Facts:
K_106	σ	K_764; K_114	σ	K_857; K_114	σ	K_429; K_136	σ	K_335; K_204	σ	K_830; K_204	σ	K_253
K_215	σ	K_455; K_216	σ	K_368; K_244	σ	K_703; K_244	σ	K_713; K_25	σ	K_204; K_25	σ	K_52
K_254	σ	K_878; K_27	σ	K_666; K_270	σ	K_74; K_270	σ	K_403; K_310	σ	K_90; K_310	σ	K_500
K_318	σ	K_512; K_32	σ	K_830; K_33	σ	K_611; K_34	σ	K_666; K_34	σ	K_598; K_344	σ	K_539
K_344	σ	K_666; K_344	σ	K_487; K_368	σ	K_830; K_40	σ	K_196; K_40	σ	K_626; K_40	σ	K_335
K_402	σ	K_426; K_402	σ	K_598; K_423	σ	K_700; K_424	σ	K_874; K_424	σ	K_878; K_429	σ	K_368
K_455	σ	K_742; K_474	σ	K_909; K_474	σ	K_878; K_487	σ	K_426; K_487	σ	K_588; K_502	σ	K_347
K_512	σ	K_62; K_512	σ	K_190; K_512	σ	K_52; K_518	σ	K_588; K_518	σ	K_569; K_528	σ	K_87
K_528	σ	K_232; K_528	σ	K_52; K_532	σ	K_879; K_532	σ	K_764; K_539	σ	K_704; K_539	σ	K_584
K_539	σ	K_804; K_547	σ	K_994; K_560	σ	K_502; K_569	σ	K_878; K_584	σ	K_700; K_588	σ	K_703
K_598	σ	K_196; K_598	σ	K_717; K_605	σ	K_560; K_611	σ	K_487; K_626	σ	K_713; K_626	σ	K_588
K_666	σ	K_539; K_666	σ	K_254; K_68	σ	K_346; K_68	σ	K_403; K_68	σ	K_292; K_685	σ	K_368
K_685	σ	K_512; K_704	σ	K_301; K_705	σ	K_960; K_705	σ	K_502; K_717	σ	K_474; K_717	σ	K_709
K_736	σ	K_221; K_74	σ	K_584; K_742	σ	K_301; K_742	σ	K_90; K_742	σ	K_138; K_742	σ	K_820
K_752	σ	K_301; K_764	σ	K_995; K_764	σ	K_698; K_772	σ	K_87; K_784	σ	K_502; K_790	σ	K_666
K_790	σ	K_874; K_804	σ	K_474; K_804	σ	K_90; K_817	σ	K_611; K_817	σ	K_52; K_820	σ	K_426
K_820	σ	K_584; K_820	σ	K_700; K_820	σ	K_698; K_857	σ	K_685; K_860	σ	K_87; K_87	σ	K_742
K_87	σ	K_221; K_873	σ	K_502; K_874	σ	K_426; K_874	σ	K_742; K_874	σ	K_584; K_878	σ	K_952
K_879	σ	K_335; K_879	σ	K_512; K_899	σ	K_500; K_923	σ	K_820; K_923	σ	K_700; K_939	σ	K_846
K_994	σ	K_569; K_995	σ	K_742; K_106	ε	mituskas; K_114	ε	sobrus; K_136	ε	supin; K_138	ε	trebre
K_141	ε	trebre; K_190	ε	trebre; K_196	ε	supin; K_204	ε	supin; K_215	ε	sobrus; K_216	ε	supin
K_221	ε	trebre; K_232	ε	trebre; K_244	ε	trebre; K_25	ε	supin; K_252	ε	trebre; K_253	ε	kidre
K_254	ε	trebre; K_27	ε	supin; K_270	ε	trebre; K_292	ε	trebre; K_301	ε	kidre; K_310	ε	sobrus
K_318	ε	supin; K_32	ε	mituskas; K_320	ε	mituskas; K_33	ε	trebre; K_335	ε	trebre; K_34	ε	kidre
K_344	ε	sobrus; K_346	ε	trebre; K_347	ε	trebre; K_351	ε	trebre; K_368	ε	supin; K_399	ε	supin
K_40	ε	trebre; K_402	ε	kidre; K_403	ε	trebre; K_41	ε	mituskas; K_423	ε	trebre; K_424	ε	kidre
K_425	ε	mituskas; K_426	ε	supin; K_429	ε	trebre; K_443	ε	supin; K_455	ε	supin; K_474	ε	kidre
K_486	ε	mituskas; K_487	ε	trebre; K_500	ε	supin; K_502	ε	trebre; K_512	ε	trebre; K_518	ε	sobrus
K_52	ε	sobrus; K_528	ε	kidre; K_532	ε	trebre; K_539	ε	trebre; K_547	ε	mituskas; K_560	ε	trebre
K_569	ε	trebre; K_584	ε	sobrus; K_586	ε	trebre; K_588	ε	sobrus; K_598	ε	mituskas; K_605	ε	trebre
K_611	ε	supin; K_62	ε	trebre; K_626	ε	trebre; K_666	ε	trebre; K_67	ε	kidre; K_673	ε	trebre
K_68	ε	mituskas; K_683	ε	kidre; K_685	ε	supin; K_686	ε	supin; K_698	ε	trebre; K_700	ε	mituskas
K_703	ε	trebre; K_704	ε	trebre; K_705	ε	trebre; K_709	ε	trebre; K_711	ε	mituskas; K_713	ε	trebre
K_717	ε	supin; K_72	ε	kidre; K_736	ε	supin; K_74	ε	kidre; K_742	ε	trebre; K_752	ε	trebre
K_764	ε	trebre; K_772	ε	sobrus; K_784	ε	supin; K_790	ε	mituskas; K_804	ε	supin; K_817	ε	trebre
K_820	ε	mituskas; K_830	ε	trebre; K_846	ε	mituskas; K_857	ε	trebre; K_860	ε	trebre; K_87	ε	trebre
K_873	ε	mituskas; K_874	ε	supin; K_878	ε	trebre; K_879	ε	supin; K_899	ε	supin; K_90	ε	trebre
K_909	ε	supin; K_923	ε	trebre; K_939	ε	trebre; K_952	ε	supin; K_960	ε	sobrus; K_962	ε	trebre
K_992	ε	supin; K_994	ε	trebre; K_995	ε	supin; K_106	π	644; K_114	π	596; K_136	π	596
K_138	π	644; K_141	π	644; K_190	π	644; K_196	π	49; K_204	π	194; K_215	π	754
K_216	π	644; K_221	π	754; K_232	π	194; K_244	π	526; K_25	π	194; K_252	π	596
K_253	π	596; K_254	π	526; K_27	π	526; K_270	π	526; K_292	π	526; K_301	π	194
K_310	π	644; K_318	π	596; K_32	π	754; K_320	π	194; K_33	π	194; K_335	π	194
K_34	π	194; K_344	π	194; K_346	π	596; K_347	π	644; K_351	π	526; K_368	π	194
K_399	π	644; K_40	π	644; K_402	π	194; K_403	π	194; K_41	π	754; K_423	π	526
K_424	π	596; K_425	π	49; K_426	π	194; K_429	π	526; K_443	π	754; K_455	π	754
K_474	π	194; K_486	π	596; K_487	π	754; K_500	π	754; K_502	π	856; K_512	π	644
K_518	π	526; K_52	π	194; K_528	π	526; K_532	π	49; K_539	π	194; K_547	π	49
K_560	π	754; K_569	π	596; K_584	π	754; K_586	π	856; K_588	π	194; K_598	π	644
K_605	π	194; K_611	π	194; K_62	π	526; K_626	π	194; K_666	π	526; K_67	π	644
K_673	π	194; K_68	π	526; K_683	π	49; K_685	π	596; K_686	π	194; K_698	π	754
K_700	π	49; K_703	π	754; K_704	π	754; K_705	π	856; K_709	π	526; K_711	π	856
K_713	π	526; K_717	π	194; K_72	π	526; K_736	π	194; K_74	π	644; K_742	π	754
K_752	π	194; K_764	π	49; K_772	π	596; K_784	π	644; K_790	π	526; K_804	π	194
K_817	π	194; K_820	π	49; K_830	π	644; K_846	π	194; K_857	π	49; K_860	π	194
K_87	π	194; K_873	π	194; K_874	π	644; K_878	π	194; K_879	π	194; K_899	π	194
K_90	π	194; K_909	π	644; K_923	π	194; K_939	π	596; K_952	π	194; K_960	π	526
K_962	π	49; K_992	π	526; K_994	π	49; K_995	π	644

Known rows:
K_402: 0	1	-4	-2	3	0	4	-5	9	-6	9	5	5	-3	2	-2	-11	-2	2	-1	6	-7	-10	-2	-3	-1	-5	-3	0	12
K_539: 0	-4	-3	-6	7	14	-2	-11	3	-2	5	6	-2	-4	-4	-5	-10	-6	-2	10	5	-2	-1	2	-11	9	0	-16	-2	18
K_960: -6	-1	5	5	-7	-4	10	3	-7	-6	-13	-3	5	-15	5	8	10	-1	3	-10	-3	-4	0	-8	13	-7	1	-11	6	-11
K_700: 0	3	-1	-6	4	-6	5	-7	12	-7	12	-1	3	-3	12	9	-8	-10	-5	-9	0	-1	1	13	-5	18	-11	-10	3	4
K_820: -5	1	3	-15	8	2	-3	-18	18	-13	20	9	-1	-1	9	0	-10	-17	-7	1	7	-1	8	-1	0	20	-17	-26	0	23
K_817: 5	-4	-8	0	-2	11	3	2	3	6	2	1	-5	-5	-3	-2	-6	6	-2	6	4	0	-6	7	-13	0	2	2	0	5
K_487: -2	-5	-4	6	9	2	-7	-6	11	-8	-15	2	-7	-3	-6	2	-1	-6	-8	16	0	4	15	-9	12	8	11	9	0	12
K_443: -2	1	-1	-1	12	-22	-6	5	-2	-8	-12	-6	2	15	3	10	4	2	-4	-5	-9	13	11	1	14	-5	-4	23	3	2
K_874: -7	4	13	-21	12	-2	-14	-16	1	-6	22	10	2	23	3	-9	5	-10	1	5	4	4	11	-11	11	11	-16	-20	-7	18
K_62: -3	-6	2	2	-9	4	10	4	-15	2	-16	-4	-1	-15	1	4	13	5	1	-3	-6	0	9	-2	4	2	6	-9	7	-12
K_426: 0	5	1	-15	12	-12	1	1	-11	-3	9	-3	7	14	6	4	-6	0	2	-12	-3	6	-3	12	-7	-1	-16	-3	0	10
K_423: -8	-9	7	-5	-1	10	3	-10	-9	-3	-7	4	-4	-12	1	-1	9	-7	-1	4	-1	1	15	-12	8	7	0	-27	4	4
K_560: 4	-8	-1	23	9	2	-32	-6	6	16	-12	-17	-33	-11	-14	10	-26	-13	-21	1	4	4	6	-26	27	-42	11	-2	-3	-12
K_584: -7	-7	-1	-6	16	-7	-4	-20	20	-20	-5	12	-3	-4	6	9	-1	-14	-9	9	5	2	19	-19	23	15	-3	-16	3	29
K_962: 4	1	-6	2	-2	2	9	-1	6	7	2	-6	-3	-8	2	5	-6	-4	-7	-3	-2	-1	-1	18	-12	14	1	2	3	-6
K_717: 0	8	4	-8	9	-7	-8	4	-11	-3	8	-1	11	20	-4	-6	-9	-2	5	-2	-3	3	-9	6	-9	-9	-8	9	-3	8
K_347: 1	2	0	3	-1	2	2	-3	-3	14	-3	-9	-10	-9	1	9	1	-1	-4	-8	0	-3	2	5	2	5	9	-8	2	-18
K_742: -3	-13	-6	-7	12	4	-4	-16	16	-11	-6	12	-13	-4	2	3	1	-5	-12	16	4	5	26	-14	16	15	-1	-8	2	26
K_857: 8	-4	-9	6	-12	11	4	4	15	6	9	2	-7	0	-4	-9	-1	3	-7	10	4	-1	-1	8	-12	3	-1	12	-2	-3

Rows:
No name comes twice in this set of rows, the named rows included.
5	-4	-6	3	1	12	-5	-2	-1	10	3	-4	-10	-8	-6	-1	-15	-2	-5	2	5	-2	-6	2	-10	-9	3	-7	-1	0 -> K_605
3	2	0	-9	2	-6	-5	9	-6	0	12	1	6	20	-1	-6	-3	9	3	-3	0	6	-6	5	-7	-14	-13	12	-3	7 -> K_25
4	-10	-8	-11	2	15	2	-8	8	0	13	9	-10	-5	3	-5	-5	2	-6	9	9	0	5	0	-7	7	-9	-20	0	21 -> K_87
1	2	-2	2	0	5	0	-2	10	-5	6	7	7	-2	-4	-7	-10	-4	2	6	7	-7	-12	-3	-6	-3	1	-2	-3	13 -> K_344
-11	-1	10	4	-6	4	-6	-1	-5	-13	-6	6	8	-2	-3	-8	6	-7	8	7	-2	0	3	-18	10	-5	2	-7	-2	1 -> K_790
-4	9	4	10	10	12	-8	-2	-8	-4	-13	-3	19	-1	-20	-8	-13	-18	9	18	-4	-7	-16	10	-23	14	24	13	-5	7 -> K_878
2	-7	-9	11	-5	-8	-3	10	21	-13	-10	5	-5	5	2	0	6	12	-3	8	2	7	10	-13	12	-7	3	31	2	3 -> K_32
2	3	-4	3	1	2	4	2	8	-4	4	3	6	-4	-1	-2	-10	0	2	0	6	-5	-12	2	-7	-2	2	0	0	7 -> K_588
-4	-7	3	-12	14	-12	-14	-8	9	-14	3	10	-4	22	2	-1	3	-2	-6	10	1	11	21	-17	21	-4	-15	6	-1	26 -> K_455
1	5	-4	3	-2	-9	13	0	14	-1	5	-2	8	-5	6	4	-6	-6	-3	-10	0	-5	-8	11	-4	8	-6	6	3	-4 -> K_683
1	4	-3	1	-2	-7	4	1	11	-2	6	-5	5	-2	6	6	-6	-4	-3	-10	-2	-1	-5	15	-9	8	-6	6	2	-5 -> K_425
-7	1	11	-6	-1	-12	2	8	-24	-5	-6	-4	10	10	3	3	13	2	6	-12	-10	7	6	-2	11	-10	-9	1	3	-8 -> K_992
-6	2	5	-6	3	0	0	-16	15	-3	12	11	1	-1	5	-2	2	-8	2	2	7	-7	2	-14	13	12	-4	-20	-2	8 -> K_74
2	7	13	6	4	-6	-31	-3	-7	18	15	-16	-17	17	-7	1	-14	-9	-6	-12	2	2	-5	-17	19	-38	-8	-8	-8	-17 -> K_784

Now the same objects, written a new way:
Known rows:
K_301: 16	-6	-6	20	1	-35	8	19	-4	2	13	-10	25
K_569: -15	25	1	-5	-5	-21	-5	7	7	-5	5	5	-13
K_686: -6	8	0	-1	10	15	0	-1	12	-3	-5	-2	10
K_584: -3	-10	13	16	12	-41	-12	-7	10	-1	6	-5	31
K_820: -24	10	-2	15	-5	-12	21	-17	-32	13	4	3	-11
K_923: -5	-9	2	8	8	-6	15	-1	-27	-6	-5	4	24
K_605: -15	3	-3	22	0	24	-8	16	5	-10	-12	7	33
K_586: -4	-9	-3	4	-13	6	-10	-5	5	1	2	0	-13
K_423: -3	-17	-13	3	-4	-5	8	-5	-17	-10	0	-2	6
K_709: -2	7	-14	-4	-4	-14	-8	3	9	-15	10	-7	-17
K_399: -8	-6	-3	6	2	11	-5	-17	18	4	-2	3	-12
K_455: -16	-22	16	5	19	-13	-8	-14	-4	7	1	-5	33
K_221: 2	-14	10	9	8	-18	-9	8	6	16	9	-9	32
K_952: -7	18	-4	-4	14	-17	-1	-2	17	-12	4	-2	-8
K_474: 5	5	-1	5	-1	-31	-2	27	-7	-18	2	2	0
K_909: -12	0	-3	-1	2	-22	-6	-20	19	-4	9	2	-20
K_232: 20	-2	-2	1	5	-1	7	11	2	10	4	-8	23
K_532: 13	12	3	-7	-14	6	10	-15	-27	16	-9	2	-16
K_368: 26	14	2	-18	13	30	3	3	20	12	0	-9	8

Rows:
No name comes twice in this set of rows, the named rows included.
14	-10	5	-13	-3	35	1	-20	11	13	-5	4	-23 -> K_216
1	-19	-1	9	7	-8	11	-32	2	11	2	-1	-1 -> K_995
5	-4	1	0	15	13	12	-13	-9	1	-8	-4	21 -> K_736
9	-13	0	7	7	4	15	-2	-19	3	-8	-4	31 -> K_860
30	8	6	-1	-14	7	1	24	4	19	3	-3	10 -> K_253
-1	-2	-4	-20	-8	11	-4	2	-3	-22	-5	3	-26 -> K_244
29	-29	-4	-6	-14	18	13	8	-29	-2	-5	-3	-7 -> K_528
9	12	2	-17	18	5	3	-1	8	-3	1	-4	-9 -> K_611
-25	-11	-9	6	-3	26	2	-1	-20	-11	-4	3	-7 -> K_68
-1	4	-8	17	4	-4	3	17	16	2	8	-6	26 -> K_403
-16	24	-8	20	-6	-26	13	-4	-6	17	17	-6	-14 -> K_700
-9	-1	-8	-10	7	-6	-1	-22	-8	-21	-2	0	-21 -> K_27
-28	-9	13	-2	6	4	-17	15	6	7	2	1	11 -> K_41
-2	-24	20	7	9	-13	-10	-12	-11	-1	-9	-2	34 -> K_215

